In the rows, 128 means zero.
Each row has a class, written after it.
[161 127 147 141 134 115 129 130 169 138 114 118 161 162 135 146 143 121
 122 111 112 134 116 128 122 121 125 119 113 103 141 122 134 143 101 144
 149 131 123 129 120 162 141 115 141 127 146 112]
K_864
[140 130 157 125  97 163 137 126 107 116 131  90 140  95 115 108 188 104
 123  88 124 156 182 141 104  84 155 100 135 129 146  92 132 140 110 113
  85 137 116 119 131 157 133 138  84 145 130 133]
K_799
[125 106 150 129 142 110 125 141 136 102 116 144 168 160 162 174 118 141
 114 110 148 136 125 142 120 157 125 141 117 159 123 119 114 121 112 143
 129 140 130 112  99 119 130 146 163 120 109 135]
K_959
[154 158  77 127 154  92 135 135 156  96 109 196 171 153 111 128  92 178
 128 130 164 133  81  99 139 150 109 154 147 125 117 130 121 123 127 119
 171 148  79 152 117 114 124 161 167 116 109  90]
K_959
[ 77 144 111 124 115  84  88 198 141 146 107 131  94 149 139 117 146  98
 142 121 139 117 133 125 174 143 136 117 124 185 132 100 128  99  91 129
  95 106 202  91  92  91 131 126 126 165 160 122]
K_959
[164 149 135 140 113 165 125 114 172 117 111 133 129 116  94 112 181 123
 107 101 130 146 137 111 124 143 108  95 147 137 129 124 119 163 105  87
 129 122 137 138 104 149 163 116 146 134 106 100]
K_995
[184 122 149 135 108 130 144 149 142 125  91  68 172 110 139 153 153 157
 125  88 136 121 131 134 138 134 106 156 127 117 160 150 133 140  63 106
 147  92 136 153 114 185 181 130 160 134  40  77]
K_935
[123 108 163  92 127 160 132 112 113 135 115 119 106 117 133 108 121 131
 138 111 132  96 173  91 124 126 120 116 147 137 152 102 112 134 128 133
 103 147 133 138 124 110  88 135 127 166 170 102]
K_194
[111 163  99 130 168 136  73 135  86 118 114 144 101 148 165 137 151 150
 157 104 151 132 107 104 148 121 117 148 175 176  82 120 110  92 106 114
 154 152 111 154 111  98 147 119 111 108 158 135]
K_194
[109 160 126  97 126 128  95 154 108 120 111 133 114 150 159 108 124 118
 123 116 134 145 195 103 143  88 139 122 169 139 147  95 153 103 120 125
  92 128 135  70 137 151 124 127  87 121 182 121]
K_959
[111 100 144 136 127  94 141 139  93 105 135 139 179 121 154 133  90 156
 133 116 131 107 165 139 159 145 135 138 128 131 129 111 119  75 125 160
 139 100 176  91 154 151 140 108 116 158 103 142]
K_799
[119 161 102 116 148  90 139 150 152 132 138 174 142 132 166 216 137 101
 111 160 141 156 133 135  64 108 128 118  81 158 121 139 121 120 139 141
 106 161   4 152 122 132  78 145 183 131  93  96]
K_959
[141 152 116  88 144 166 134  92 143 109 108 141 103  67 151 129 120 168
 127 124 137 158 154 108  99 125 114 109 155 105 132 116 138 148 153 103
 156 128 176  95 148 119 140 103 103 107 105 104]
K_799
[140  91 149 104 114  98 150 121  89  95 132 107 151 120 142 201  70 135
 123 126 159 106 133 147  98 137 128 127 117 124 164 126 113 149 147 154
 125 110 126 105 152 180 132 111 182 118  40 112]
K_890
[145 105 143 126 103 117 137 122 174 120 103 106 164 130 138 143 114 142
 149 112 117  98 146 146 154 158 112 166 125 141 144 137 144 120 122 144
 151 117 158 123 153 151 102 124 123 148 139 105]
K_216
[117 162 121 154 125  69 135 142 130 157 134  91 120  86 111 149 125 106
 113 119 145 136 110 130 112 124 113 144 138 180 100 149 116 115 157 168
 115 122  75 142 147  91 106 103  99 141 103 113]
K_995
[145 118 144 122 108 161 146 100 146 122 119 145 137 153 110 123 111 112
 117 133 126 149 158 157 129 128 144 115 133  90 149 132 136 106 110 108
 130 118 128 126 139 164 141 134 146 108 116 195]
K_959
[129 132 106  95 124 134 146 113 171 145 120 146 127 104 142 118 129 120
 110 122 113 138 138 108 113 120 122 112 130 108 108 128 166 114 107  99
 115 103 108 140  97 109 150 138 126 127  91 151]
K_935
[162 115 121 137 138 160 129 115 114 119 103 110 167 119 121 111 178 152
 145  57 167 138 110 117 145 147 112 112 124 138 118 118 111 115  87  99
 107 114 102  96  82 145 166 121 137 151  97 120]
K_959
[143  99 158  88 119 170 125 100 128 115 124 128 128  64 147 103  84 149
 142 151 133 139 148 114 120 154 111 126 172 117 140  71 165 128 144 102
 103 149 135 111 168  98 103 160 103 113 130 133]
K_216
[119 152 136 131 108 116 147 106 204 125 116 151 138  44 140 106 142 168
 143 105 154 158 130 128 127 134  89 107 116 127 147  93 157 141 128 114
 144 143 125 111 146 132  99 121 136 178  96  84]
K_995
[140 122 145 108  85 152 138 152 160 141 111 191 121  97 117 152  87 147
 121 180 132 158 173 131 126  96 109 157 102 103 161 108 154 130 141 108
 166 129 130 124 158 103  86 143 140 127 122 116]
K_890
[155 105 118 122  93 167 111 104  86  99 100 126 154 117 148 136  68 156
 170 130 171 167 213 134  97  93 116 116 109 131 177 112 125  81 119 100
  79 145 123  94 138 145 147 126 150 127 119  91]
K_799
[129 109 157 146  79 145 138 149 139 109 131 154 159 102 149 112 145 166
 120 117 121 131 122 130 120 123  94 121 125 138 154 119 152 140 111 110
 118 140 171 129 127 136 145 106 152 131 136  92]
K_864
[148 105 129 166  28 125 147 157  85 127 124 124 151 162 144 136  62 138
 117 136 142 174 182 147 130  67 105 146  84 116 130 126 130  55 120 127
  89 130 138  99  70 105 162 118 136 129 146 149]
K_194
[182 109 142 125 123 154 118 142 128 127 128  92 144 139 147 112 150 132
 136 133 109  84 115 144 185 130 106 135 129 101 135 120 104  92  91 129
 159 126 168 134  95 127 158 134 143 135  82 135]
K_935
[132 151 122  91 145  93 149 156  72 110 121 150 110 152 132 161  86 115
 155 107 179 103 137 113 110  92 157 153 130 115 116 160 125 103 125 147
 140 122  71 114  96 129 153  99  94  74  87  85]
K_216
[119  98 143  94 112 149 104 119 102 120 107 141 108 151  98 130  75 117
 138  76 169 120 134 108 160 159 115 104 129 150 130 123 118 131 141 104
  64 120 142 104 105 153 139  92 138 123 130 136]
K_216
[121 114 134 100 148 167 110 115 117 117 111 111  87  96 143 135 117 119
 122 128 127 124 144 115 107 155 130  98 139 157 125 114 124 137 136 127
 107 107 172  86 149 141 133  79 137 111 110 146]
K_890
[123 134 160 147 118 116 127 123 111 131 134 143 152 127 124 136 153 152
 116 129 132 151 120 138 119 145 107 128  81 143 121 124 118 132 148 132
 126 133 137 132 122 149 108 114 136 100  99 107]
K_799
[132 120 151 118 105 127 147  95 120 156 138 144 112 148 129 136 124 100
 126 139 126 145 140 107 100 148  85 101 130  92 119 127 160 160 123 102
  78 115 132 125 110 141 154 115 129  97  83 133]
K_216
[151 108 145 126 150 137 141 114 166 145 111 147 132 109 111 131 123 136
 130 136 141 130 148 111 152 151  93 128 115 108 134 120 113 121 105 138
 128 135 134 126 134 117 121 115 132 154 101 108]
K_216
[142 147 109  81 117 147 115 170 170 111 105 180 119 144 138 122 139 112
 129 131 123 126 178 109 136 103 130 116 110 114 128 111 143 118 131 117
 115 165 108 129 127 150 126 153 109 137 181 133]
K_216
[159 151 113 163 105 104 158 126 163 141 140 104 128  82 103 169 130  97
 110 160 146 187 139 161  81  52 143 118  86  88 143 121 116  96 118 126
 125 142  35 140 110 107 115 154 126 115  51 104]
K_995
[165 114 145 129 112 128 134 106 126 139 107 109 146 130 117 156 130 133
 135 107 133 154 121 136  99 136 114 143  99  97 149 122 125 147 127 118
 155 125 131 135 129 149 123 122 151  81  98 145]
K_890
[128  98 139 123 112 122 121 106  90 115 140 122 151 134 149 139  99 132
 133 115 122 104 160 126 144 139 131 112 147 159 141  99 113  97 136 132
 122 113 169  97 129 133  98 140 108 163 131 136]
K_799
[149 132 149 147 110  64 122 168 120 108 138 140 155 125 159 167  90 124
 134 147 134 114 104 151 125 126 130 160 130 184 117  97 123 102 140 167
 137 143 138 132 128 105 131 131 129 134 106 105]
K_799
[152 118 122 115  94 128 121 147  73 135 121  97 180 143 125 117 149 131
 131 144 140 138 176 131 120 141 127 103 105 119 105 122 144 129 136  94
 119 107 114 116 110 159 193 101 106 111 128 149]
K_864
[139 124 162 137 133 157 104 116 129 139 121 129 136 145 136 128 168 121
 123 150 105 127 142 128 124 172 120 112 112 174 123 116 115 122 117 125
 121 120 164 136 130 134 109 144 144 131 142 115]
K_799
[107 110 123 138 151  96 122 125 165 120 113 157 149 124 153 163 112 143
 141 139 145 137 128 123  79 145 113 113 111 127 141 106 141 151 115 133
 151 145  92 125 135 111  89 133 160 139 134 118]
K_864
[122 127 135 103 148 147 125 118 126 103 119 156 116 102 141 152 149 131
 122 128 145 143 150 149  88 140 158 117 149 141 153 140 127 128 131 105
 155 131 128 125 137 136 123 125 120  82 104 158]
K_959
[126 106 163 171 120 122 124 126 108 127 137 158 180 164 152 155 126 143
 130 116 115 145 140 143 136 150 127 158  98 152 123 125 120 105 118 141
 141 122 148 118 117 129 118 139 140 134 135 109]
K_799
[126  94 159 105 128 170 143  92 152 143 139 103 141 120  80 121 127 121
 113 130 100  96 109 132 129 183 127 119  87 133 109 125 118 185 162 136
 122 129 126 161 153 122 105 128 130 128 127 171]
K_995
[157 116 124 122 135 107 162 130 174 129 119 101 173 115 129 147 112 133
 136  86 111 130 116 145 144 140 141 145 133 102 112 130 130 136 130 139
 137 109 150 139 118 133 155 136  98 142 113 125]
K_799
[150 161 140 129 112 141 108 139 157 140 121 129 102 101 158 119 122 119
 137 137 115 158 118 128 120 157 124 130 124 171 153 122 164 139 117 121
 148 119 142 110 112 103 124 122 132 108 134 116]
K_995
[102 131 151  95  98 147 140  95 147 139 143 122 110 106 156 122 155 105
  97 172 108 130 207 120  69  82 109  99 151 145 138 110 162 139 132 106
 100 156 127 171 123  84 105 149 111 115 166 149]
K_864
[128 118 131 109  98 177 128 165 105 124 140 159 135 127  66 113 200 144
 134 126 113 103 131 134 143 107 121 121 111 128 137 111 125 204 145  93
 139 154 126 194 168 179 102 148  87 125 169 162]
K_890
[135 120 115 127 105 124 128  93 149 142 113 126 104 101 136 105 120 148
 110 143 132 148 175 113 114 130  77 112 100 106 130 102 118 113 127 118
 117 147 156 103 105 106 124 105 144 134 101 140]
K_935
[138  90 144 123 111 136 117 185 153 123 102 174 147  84 146 125  40 170
 137 152 131 146 134 134 147 115 120 183 112 130 163  94 163  83 133 116
 124 136 137 113 144  79 107 142 108  91 152 155]
K_959
[141 103 136 162 107 142 135 119 133 106 112 143 168 142 122 141 114 128
 125 113 142 153 123 146 114 129 157 138  85 122 147 126 133 104 113 110
 140 127 125 110 122 138 143 145 148 134  97 157]
K_959
[128 109 118 139 130 111 130 153 156 116 120 202 119  87 103 128  89 164
 105 125 127 161 145 107 127 116 126 122 105 108 164  95 121 144 149 124
 114 143 154 107 152 175 107 103 119 121 130 103]
K_890
[126 103 178 101 118 175 114 136 113 121 125 147 142  89 135 133 144 145
 139 122 138 139 156 147 117  92 132 124 128 108 174  95 154 137 118 108
 125 132 111 123 155 148 112 126 120 107 124 118]
K_935
[115 111 148 118  75 102 145 174 138 130 138 140 138 130 157 148 122 133
  92 118 109 109 159 151 148 119 108 148 138 118 132 137 125  98 136 137
 137 121 156 133 109 114 121 131 141 124 166 158]
K_864
[113 135 114 148 135  99 138  97 158 149 137 180 111 109 141 136 147 139
 126  86 139 178  96 117  90 160 111  90 120 119 112 133 131 144 138 125
 119 134 124  89 105 121 124 135 110 127 108 121]
K_995
[118 125 152 134 143 131 101 115 125 146 126 137 141 144 169 149 149 144
 116 140 134 163 119 144 134 155  90 114 100 138 115 135 139 111 117 125
 129 105 156 108  91 126 149  94 160  84  93 124]
K_935
[131 121 131 116 101 117 150 121  94 180 135  69 136 107 101 106 139 116
 119 143 107  86 123 109 135 181 128 147 110 185 121 141 124 122 104 121
 145  93 129 185 100  64  87 147 131 155  89 132]
K_935
[128 142 133 146  91 147 134 134 164 116 127 137 163 149 135 145 144 123
 134 143 113 126 109 138 103 132 127 103 110 162 125 120 147 130 106 123
 146 134 118 137 154 131  89 163 152 164 129 103]
K_995
[100 111 135 170 108 113 109  81 139 139 138 174  84 104 133 119  58 106
 135 146 130 152 130 129  85 180 139 133  69 192 171 124 139 116 145 146
 129 143 107 103 128  79  56 133 164 144 127 163]
K_995
[156  95 116 142 126 103 144 123 152 105 121 135 157 112 129 148  36 163
 139 162 134 158 127 139  90 124 134 150 100 141 128  96 112 111 119 161
  85 176  91 141 127 110 131 114 163 111 120  75]
K_194
[134  93 131 142  73 112 157 172 122 118 108 155 179 147  90 137  71 154
 133  81 137 123 128 147 162 125 134 175  87  98 123 151 139 126 151 141
 145 104 119 102 165 192 126 101 115 149 109 158]
K_890
[118 116 135 159 124 108 118  98 142 157 125  97 129 120 137 135 129 120
 143  96 125 147 117 141 128 150 127 137  97 121 117 133 133 109 130 136
 117 108 130  95 126 131 138 124 112 125 104 136]
K_995
[133 103 148 123 149 130 117 125 156 125 104 112 128  77 156 138  81 146
 135 100 135 125 138 126 149 171 144 147 149 145 132 113 131  90 102 125
 129  92 158  99 140 123 163 135 127 136  99 125]
K_995
[145 136 139 117 116 164 137 151 125 130 132 134 135  95 138 128 134 158
  97 139 123 161 115 109 133 108 100 125 119 149 150 138 137 143 124 134
 116 137 129 146 107  97 124 121 136 127 123  95]
K_194
[103 105 140 128 101 153  89 152 119 116 137 141 147 151 134 123 109 157
 111 166  98 116 166 150 179 125 121 167 142 169 165 141 149 128 133 129
 135 102 196 124 137 117 112 121 123 102 168  92]
K_935
[146 163 122 120 106 165 129 159 110 113 124 193 105  89 135  97 110 153
 134 130 131 132 152  98 123 118 140 123 162 158 124 107 146 105 119 106
 145 134 117 108 165 138 143 125  93 141 157 117]
K_995
[144  92 167 150 117  95 117 130 157 135 107 106 171 109 131 134  57 129
 122 165 143 129 162 140 124 154  80 150  84 136 136 106 128  89 134 156
 102 135  94 140 153 114 124 123 163 119  84 179]
K_995
[136 132 108 142 104 126 130 166 151  89 129 156 169 147 127 155 123 128
 133  83 127 133  92 143 121 135 143 125 137 149 116 121 128 129 107 131
 120 126  90 116 123 143 140 142 162 136 140 102]
K_995
[115 140  94 149 171  86 142  92 130 158 126  96 114  95 150 135 151 116
 125 117 155 134 128 120 134 179 118 133 126 121  90 147 117 107 141 120
 121  86 111 111  85 104 170 128 137 156  66 127]
K_959
[123 101 137 152 152 143 107 163  77 136 140 157 102  84 131 112 132 167
 131 135 133 118 127 139 155 163 147 178 100 173 109 137 105 107 123 105
 135 133 131 173  89 107 186 110 110  74 152 148]
K_864
[147 124 127 175 121 112 114 162 133 118 122 156 135 143 155 137 132 130
 137 120 121 125  79 129 124 145 134 164  89 154 147 116 132 116 104 124
 129 137 149 132  97 120 161 152 163 116 134 119]
K_959
[151 109 124 130 102 128 135 177  59 121 140 161 124 110 160 125 103 146
 163 108 151 130 122 133 128 124 126 154  88 123 124 122 149  94 132 118
  75 131  75 103  90 155 170 139 100  83 139 126]
K_216
[144 127 161  99 138 130 114 127 148 168 122 172  96 120 119 144  94 106
 129 197 114 151 134 119 101 138 126 107 135 130 139 106 169 155 132 102
 105 117 144 164 168 161 139 129 112  74 103 144]
K_890
[156 131 160  91 113 165 126 147  97 110 122 124 121 123 141  98 115 144
 115 153 132 103 146 112 137 124  98 132 143 120 150 113 130 121 131 155
 121 139  99 124 138 129 116 132 156 120 138 136]
K_194
[102 115 209 133 128 166 110 116  41 111 130 112 139 102 157  64 150 140
 150 133 155  94 190 137 155 173  94 148 133 130 130 111 132  97 150 117
 121 113 157 137 145 134 158 113 146 108 114 176]
K_799
[103 124 190 145  72 165 120 139 141 177 142 157 144 116 151 114 214 113
 130 140 108 173 185 147 177 140  81 111 130 148 168 104 158 132  87  84
 137 112 200 142 120 112  82 155 147 188 140 130]
K_890
[116 152 140 123 105 168 150 106 167 140 121 128 108 104 133 122  95 133
 110 104 122 160 126 119 127 122 120 114 128 149 126 144 151 123 127 127
 117 123 154 118 144 113 121 118 123 148 137 127]
K_995
[123 117 108 123 127 135 129 160 122 127 129 156 121 113 110 122 103 127
 119 115 122 118 120 127 152 110 142 142 135 129 121 137 129 107 167 147
 125 110 142 115 149 124 125 115  93 124 166 153]
K_890
[119 164 104 105 143 125 145 161 103 112 112 133 141 118 168 125 104 151
 127 130 150 119 122  96 123 138 131 119 146 169 119 129 155  90 100 121
 118 106 101 121 133 134 132 150 135 141 113 121]
K_959
[ 89 112 152 107 148 111 144 104 133 134 151 102 134  81 144 155 131 145
 135  97 143 126  85 161 131 172 124 117 150 125 110 124 121 144 155 163
 139 118 134  99 163 103  99 137 110 137  89 137]
K_995
[125 124 119 132  99 105 135 130  78  98 138 174 163 112 153 181  82 171
 148 169 169 145 153 140  84 113  95 106  92 172 140 107 135 116 122 111
  99 131 103 135 143 166 143 105 167 119  62  95]
K_799
[143 154 106 112 153 109 122 170 134 106 117 204 173 128 135 171 120 178
 134 104 150 161  86 125 140 139 130 139 119 163 112 139 125 125 113 128
 153 124 133 146 126 145 178 112 139 107 107  83]
K_799
[126 128 150  90 119 159 135  92 128 156 124  92 121  95 137 110 118 137
 135 159 129 144 162 119 125 118 101 115 119 128 149 107 145 129 132 143
 121 135 110 128 135  84  76 120 126 143 139 126]
K_194
[114 134 139 152 143 110 125 119 149 123 108 163 135 127 160 142 131 149
 127  88 151 146 106 120 109 180 119 116 127 159  86 137 129 100 112 131
 145 106 137  79 112 129 144 116 133 128  95 121]
K_995
[138 127 135 103 108 149 123 151 124 124 128 138 125 107 119 107 144 129
 114 161 123 125 161 129  86  94 114 105  91 147 154 130 151 162 139 128
  74 161  96 164 146 165 134 119 111 106 122 133]
K_935
